Here is a tiny trained network, its code and every weight. The questions are about switching its units off for an input and a class, where a switched-off unit gives its printed mean instead of its output.

import numpy as np


def w(rows, s, z=0):
    codes = np.array(rows[::2]) - 128.0
    scale = np.full(codes.shape[1], s)
    scale[-1] = z or s
    return codes * scale


def norm(h):
    return h / np.sqrt((h * h).mean(-1, keepdims=True) + 1e-5)


def f(y):
    return np.maximum(y, 0)


def log_softmax(a):
    a = a - a.max(-1, keepdims=True)
    return a - np.log(np.exp(a).sum(-1, keepdims=True))


def net(x, mask):
    res = np.array(x, float).reshape(1, 6) / 4 @ E
    u = 0
    for l in range(2):
        y = f(norm(res) @ A[l][:, :-1].T + A[l][:, -1])
        res = res + np.where(mask[u : u + 8], y, B[l][:, -1]) @ B[l][:, :-1]
        u += 8
    return log_softmax(norm(res)[-1] @ U[:, :-1].T + U[:, -1])


A, B = {}, {}
E = w([
[52,152,102,105,113,108,211],'x0',
[104,156,165,80,55,166,51],'x1',
[126,146,77,100,83,189,182],'x2',
[88,172,110,240,104,69,120],'x3',
[4,166,149,109,176,194,132],'x4',
[91,90,225,95,112,74,123],'x5',
],0.012)
A[0] = w([
[174,119,133,133,212,219,147,81],'0.n0',
[8,176,106,132,158,171,170,45],'0.n1',
[50,116,110,153,185,144,194,146],'0.n2',
[80,128,129,111,132,253,72,62],'0.n3',
[120,97,187,74,190,128,184,134],'0.n4',
[59,134,161,98,99,148,97,84],'0.n5',
[115,155,122,107,139,174,108,88],'0.n6',
[77,141,134,155,161,110,84,1],'0.n7',
],0.02,0.0057)
B[0] = w([
[148,37,116,172,172,111,125,204],'0.n0',
[95,3,76,216,89,192,147,250],'0.n1',
[138,160,179,156,183,71,214,240],'0.n2',
[132,155,70,9,105,168,82,218],'0.n3',
[103,69,145,123,162,181,156,220],'0.n4',
[46,127,153,127,90,102,179,202],'0.n5',
[147,134,103,121,142,139,90,166],'0.n6',
[142,170,131,170,107,123,73,172],'0.n7',
],0.019,0.012)
A[1] = w([
[182,119,5,152,166,122,235,218],'1.n0',
[166,123,202,171,115,91,130,75],'1.n1',
[189,100,175,105,76,117,139,208],'1.n2',
[59,165,143,158,68,123,152,156],'1.n3',
[110,139,87,191,191,76,49,48],'1.n4',
[110,53,218,61,159,94,139,144],'1.n5',
[128,201,151,47,169,129,138,2],'1.n6',
[129,225,158,97,105,194,113,74],'1.n7',
],0.028,0.004)
B[1] = w([
[105,188,113,210,173,170,169,250],'1.n0',
[109,45,94,139,4,101,144,172],'1.n1',
[118,123,89,91,203,204,98,163],'1.n2',
[192,112,122,179,187,158,148,177],'1.n3',
[172,139,235,106,142,84,147,172],'1.n4',
[109,199,103,186,150,109,154,203],'1.n5',
[96,114,154,150,57,47,101,136],'1.n6',
[107,138,96,149,158,17,86,143],'1.n7',
],0.027,0.026)
U = w([
[94,120,78,61,74,190,72,46],'0',
[210,53,237,123,26,111,108,38],'1',
[179,185,248,66,107,111,124,2],'2',
[78,181,148,98,71,14,60,134],'3',
[102,162,119,224,152,188,173,213],'4',
],0.014,0.0059)

Each question gives the input, the list of numbers given to net, and the class t.
The units are the neurons (one row each of A and B). Each row of codes is followed by its name. A weight is (code - 128) times the scale printed after its matrix; where a second scale follows, it is the last column's (A, B and U).
mask holds one flag per neuron, layer by layer. A switched-off neuron (its flag False) gives its mean, the last column of its row in B, instead of its output. The means were averaged over made-up inputs and are rounded, as every weight is.
A unit's drop is (log p(t) with every unit on - log p(t) with that unit switched off) / (log p(t) with every unit on - log p(t) with every unit switched off).
The circuit of an input: a set's keep is (log p(t) with only the set's units on - log p(t) with every unit switched off) / (log p(t) with every unit on - log p(t) with every unit switched off). Starting from the 12 units with the biggest drops (on a tie, the unit counted first), units are removed one at a time, each time the one whose removal leaves the highest keep (on an exact tie, the one counted first), for as long as the keep stays at least 0.8.
units of the circuit, in order: the units of the circuit, biggest drop first
most important unit: the unit with the biggest drop
top k neurons: the k neurons with the biggest drops, biggest first
k most important neurons of layer l: the k neurons of layer l with the biggest drops, biggest first
drop of u: that unit's drop, to one decimal
input [-5,4,1,5,-3,-1], class 1: most important unit -> 0.n3
input [-4,7,3,6,3,-3], class 3: units of the circuit, in order -> [0.n3; 1.n7; 1.n0]
input [-7,5,-5,5,8,5], class 3: units of the circuit, in order -> [1.n7; 1.n0; 0.n3; 0.n0]
input [-6,8,-6,-8,-6,-1], class 0: units of the circuit, in order -> [1.n0; 1.n2]
input [-1,-4,0,6,0,7], class 1: 2 most important neurons of layer 1 -> [1.n0; 1.n1]
input [-4,5,7,-3,-4,5], class 3: top 3 neurons -> [0.n1; 0.n0; 1.n7]
input [-5,1,-7,2,-4,-8], class 1: units of the circuit, in order -> [1.n4; 0.n1; 1.n5]
input [-5,-6,-8,4,-8,8], class 1: top 2 neurons -> [1.n1; 1.n0]
input [-5,0,-1,3,-3,8], class 1: 3 most important neurons of layer 0 -> [0.n3; 0.n4; 0.n5]
input [-6,7,-8,4,1,3], class 1: top 2 neurons -> [1.n0; 0.n3]
input [-3,4,-7,3,2,-2], class 3: top 3 neurons -> [0.n1; 1.n7; 0.n0]
input [-7,-4,-1,4,4,8], class 1: top 2 neurons -> [0.n7; 1.n0]
input [-1,8,7,-2,2,0], class 3: top 2 neurons -> [0.n3; 1.n7]
input [-8,2,-4,2,-2,-7], class 2: most important unit -> 1.n4
input [-5,7,8,4,4,-2], class 0: units of the circuit, in order -> [0.n3; 1.n0]
input [-2,8,3,1,7,-1], class 0: top 3 neurons -> [0.n3; 0.n1; 1.n0]
input [3,7,-3,-7,-1,4], class 3: 3 most important neurons of layer 0 -> [0.n1; 0.n3; 0.n0]
input [1,5,-2,8,-7,-5], class 2: 3 most important neurons of layer 0 -> [0.n1; 0.n2; 0.n5]
input [-8,4,-6,-4,3,1], class 3: top 3 neurons -> [0.n1; 0.n3; 1.n0]
input [-7,6,-2,7,2,-2], class 3: most important unit -> 1.n7
input [-5,4,1,-6,2,-6], class 0: top 2 neurons -> [0.n3; 0.n0]
input [0,8,6,1,1,1], class 3: 2 most important neurons of layer 0 -> [0.n3; 0.n0]
input [-4,4,4,-1,2,6], class 3: top 2 neurons -> [0.n3; 0.n1]
input [-5,-7,-6,6,5,-1], class 1: 2 most important neurons of layer 1 -> [1.n4; 1.n1]
input [-7,4,4,-5,8,-3], class 0: drop of 0.n3 -> 0.4
input [-6,-1,2,7,-6,5], class 1: drop of 1.n1 -> 0.1
input [-8,7,1,4,8,-2], class 0: drop of 1.n5 -> 0.1
input [-1,6,-6,7,-8,3], class 1: drop of 1.n1 -> 0.1
input [-3,7,3,5,-2,-2], class 3: most important unit -> 0.n1
